Below are the code and all the weights of a small trained network. Each question names an input and a class and asks about switching units off, where a switched-off unit gives its printed mean instead of its output.

import numpy as np


def w(rows, s, z=0):
    codes = np.array(rows[::2]) - 128.0
    scale = np.full(codes.shape[1], s)
    scale[-1] = z or s
    return codes * scale


def f(y):
    return y / 2 * (1 + np.tanh(0.7978845608 * (y + 0.044715 * y**3)))


def log_softmax(a):
    a = a - a.max(-1, keepdims=True)
    return a - np.log(np.exp(a).sum(-1, keepdims=True))


def net(x, mask):
    res = np.array(x, float).reshape(1, 4) / 4 @ E
    y = f(res @ A[0][:, :-1].T + A[0][:, -1])
    res = res + np.where(mask, y, B[0][:, -1]) @ B[0][:, :-1]
    return log_softmax(res[-1] @ U[:, :-1].T + U[:, -1])


A, B = {}, {}
E = w([
[131,2,156,88,166,118],'x0',
[167,170,54,56,201,148],'x1',
[65,130,132,118,100,28],'x2',
[193,97,95,187,94,78],'x3',
],0.012)
A[0] = w([
[217,97,86,145,134,52,116],'n0',
[114,152,145,133,133,105,94],'n1',
[208,214,84,204,133,138,158],'n2',
[164,138,156,135,128,108,67],'n3',
[118,122,135,105,121,116,59],'n4',
[139,157,137,165,124,177,54],'n5',
[65,101,194,175,6,60,167],'n6',
[149,126,61,117,136,77,119],'n7',
[148,162,136,167,132,165,24],'n8',
[126,132,122,97,132,185,57],'n9',
[132,24,172,101,134,147,97],'n10',
[95,182,93,145,87,53,134],'n11',
[131,134,114,104,108,135,92],'n12',
[103,125,117,145,67,113,101],'n13',
[134,126,124,105,113,124,80],'n14',
[144,107,102,118,107,111,41],'n15',
[147,117,117,121,150,135,2],'n16',
[156,230,137,62,135,154,139],'n17',
[81,122,186,182,64,73,159],'n18',
[183,127,50,111,143,51,153],'n19',
[178,67,69,164,128,102,109],'n20',
[148,132,114,141,108,146,83],'n21',
[90,215,96,48,164,156,157],'n22',
[90,140,143,120,156,117,67],'n23',
[84,108,195,178,96,67,121],'n24',
[128,134,121,133,139,120,106],'n25',
[113,159,142,157,157,180,109],'n26',
[107,30,188,113,120,113,119],'n27',
[119,1,181,116,153,148,127],'n28',
[137,110,108,141,136,111,64],'n29',
[128,134,119,129,107,151,99],'n30',
[62,105,178,188,51,72,152],'n31',
[93,150,132,138,112,118,93],'n32',
[98,139,143,201,70,81,91],'n33',
[186,186,64,177,93,149,159],'n34',
[142,195,62,139,94,145,117],'n35',
[168,153,124,185,89,97,107],'n36',
[81,149,131,100,115,113,118],'n37',
[98,91,89,86,147,46,143],'n38',
[108,88,111,86,161,31,126],'n39',
[167,88,109,129,123,113,67],'n40',
[95,110,148,155,106,131,80],'n41',
[45,212,113,138,47,2,150],'n42',
[100,181,107,94,177,147,88],'n43',
[116,104,129,100,132,93,94],'n44',
[104,84,96,82,149,37,134],'n45',
[162,100,69,172,145,85,126],'n46',
],0.014,0.0079)
B[0] = w([
[85,161,170,109,49,157,174],'n0',
[117,135,129,126,127,94,135],'n1',
[179,110,40,123,108,140,200],'n2',
[118,126,121,134,116,135,125],'n3',
[130,116,116,141,128,132,126],'n4',
[137,95,84,134,135,147,140],'n5',
[184,164,215,167,94,89,250],'n6',
[150,154,160,111,104,159,156],'n7',
[137,100,102,131,131,159,137],'n8',
[116,144,116,128,144,99,146],'n9',
[144,145,142,56,168,172,186],'n10',
[96,172,121,68,151,93,188],'n11',
[133,126,137,130,143,129,126],'n12',
[150,140,135,130,116,109,158],'n13',
[127,115,135,128,127,130,123],'n14',
[112,141,135,123,110,150,127],'n15',
[126,134,139,130,131,111,127],'n16',
[124,118,117,113,195,111,192],'n17',
[183,149,176,151,104,83,216],'n18',
[141,170,199,135,75,156,179],'n19',
[73,155,147,127,58,136,165],'n20',
[138,127,101,150,123,120,130],'n21',
[118,87,103,124,235,80,212],'n22',
[127,113,100,131,117,102,135],'n23',
[133,152,184,173,107,93,202],'n24',
[128,139,129,136,136,139,126],'n25',
[129,126,86,118,158,126,149],'n26',
[211,107,125,123,132,178,191],'n27',
[151,147,130,47,166,184,207],'n28',
[112,140,133,123,113,146,127],'n29',
[131,124,113,128,129,125,128],'n30',
[166,154,196,160,105,78,227],'n31',
[131,139,126,130,125,90,143],'n32',
[155,155,95,117,104,92,192],'n33',
[175,119,46,123,97,149,189],'n34',
[165,115,84,78,125,172,175],'n35',
[98,141,87,103,104,109,167],'n36',
[128,144,107,137,153,84,152],'n37',
[149,60,125,170,181,154,180],'n38',
[140,45,133,161,167,161,182],'n39',
[99,150,134,139,109,141,139],'n40',
[146,138,173,134,117,117,147],'n41',
[42,187,112,82,166,1,242],'n42',
[116,99,114,140,169,106,170],'n43',
[129,103,122,149,147,140,144],'n44',
[153,54,148,167,154,169,183],'n45',
[111,159,135,126,87,154,160],'n46',
],0.013,0.021)
U = w([
[185,86,55,106,135,170,248],'0',
[125,230,161,131,21,63,171],'1',
[63,54,97,231,18,152,3],'2',
[131,99,164,195,181,24,72],'3',
[1,130,63,69,197,78,127],'4',
[140,112,204,127,99,174,60],'5',
],0.0096,0.005)

Each question gives the input, the list of numbers given to net, and the class t.
The units are the neurons (one row each of A and B). Each row of codes is followed by its name. A weight is (code - 128) times the scale printed after its matrix; where a second scale follows, it is the last column's (A, B and U).
mask holds one flag per neuron, in row order. A switched-off neuron (its flag False) gives its mean, the last column of its row in B, instead of its output. The means were averaged over made-up inputs and are rounded, as every weight is.
A unit's drop is (log p(t) with every unit on - log p(t) with that unit switched off) / (log p(t) with every unit on - log p(t) with every unit switched off).
The circuit of an input: a set's keep is (log p(t) with only the set's units on - log p(t) with every unit switched off) / (log p(t) with every unit on - log p(t) with every unit switched off). Starting from the 12 units with the biggest drops (on a tie, the unit counted first), units are removed one at a time, each time the one whose removal leaves the highest keep (on an exact tie, the one counted first), for as long as the keep stays at least 0.8.
units of the circuit, in order: the units of the circuit, biggest drop first
unit that matters most: the unit with the biggest drop
top k neurons: the k neurons with the biggest drops, biggest first
drop when u is switched off: that unit's drop, to one decimal
input [8,7,-1,0], class 0: unit that matters most -> n6
input [-3,6,1,0], class 4: top 3 neurons -> [n22; n27; n6]
input [5,-7,-2,-1], class 5: top 2 neurons -> [n42; n27]
input [3,-1,-4,2], class 5: top 4 neurons -> [n42; n2; n34; n22]
input [4,-1,4,-5], class 5: top 2 neurons -> [n42; n22]
input [2,1,-4,-1], class 0: top 2 neurons -> [n42; n11]
input [7,3,-3,1], class 0: top 2 neurons -> [n6; n31]
input [7,-7,1,6], class 5: top 4 neurons -> [n27; n42; n28; n10]
input [-3,8,1,7], class 0: top 4 neurons -> [n2; n6; n34; n35]
input [2,3,1,-3], class 4: top 3 neurons -> [n6; n31; n18]
input [3,-4,-4,-3], class 5: top 3 neurons -> [n2; n34; n22]
input [0,5,1,-4], class 4: top 2 neurons -> [n6; n31]
input [2,4,-4,-1], class 4: drop when n6 is switched off -> 0.2
input [4,-6,-4,3], class 1: units of the circuit, in order -> [n22]
input [-1,3,7,-4], class 4: drop when n42 is switched off -> 0.1
input [6,4,4,-8], class 0: drop when n42 is switched off -> 0.6
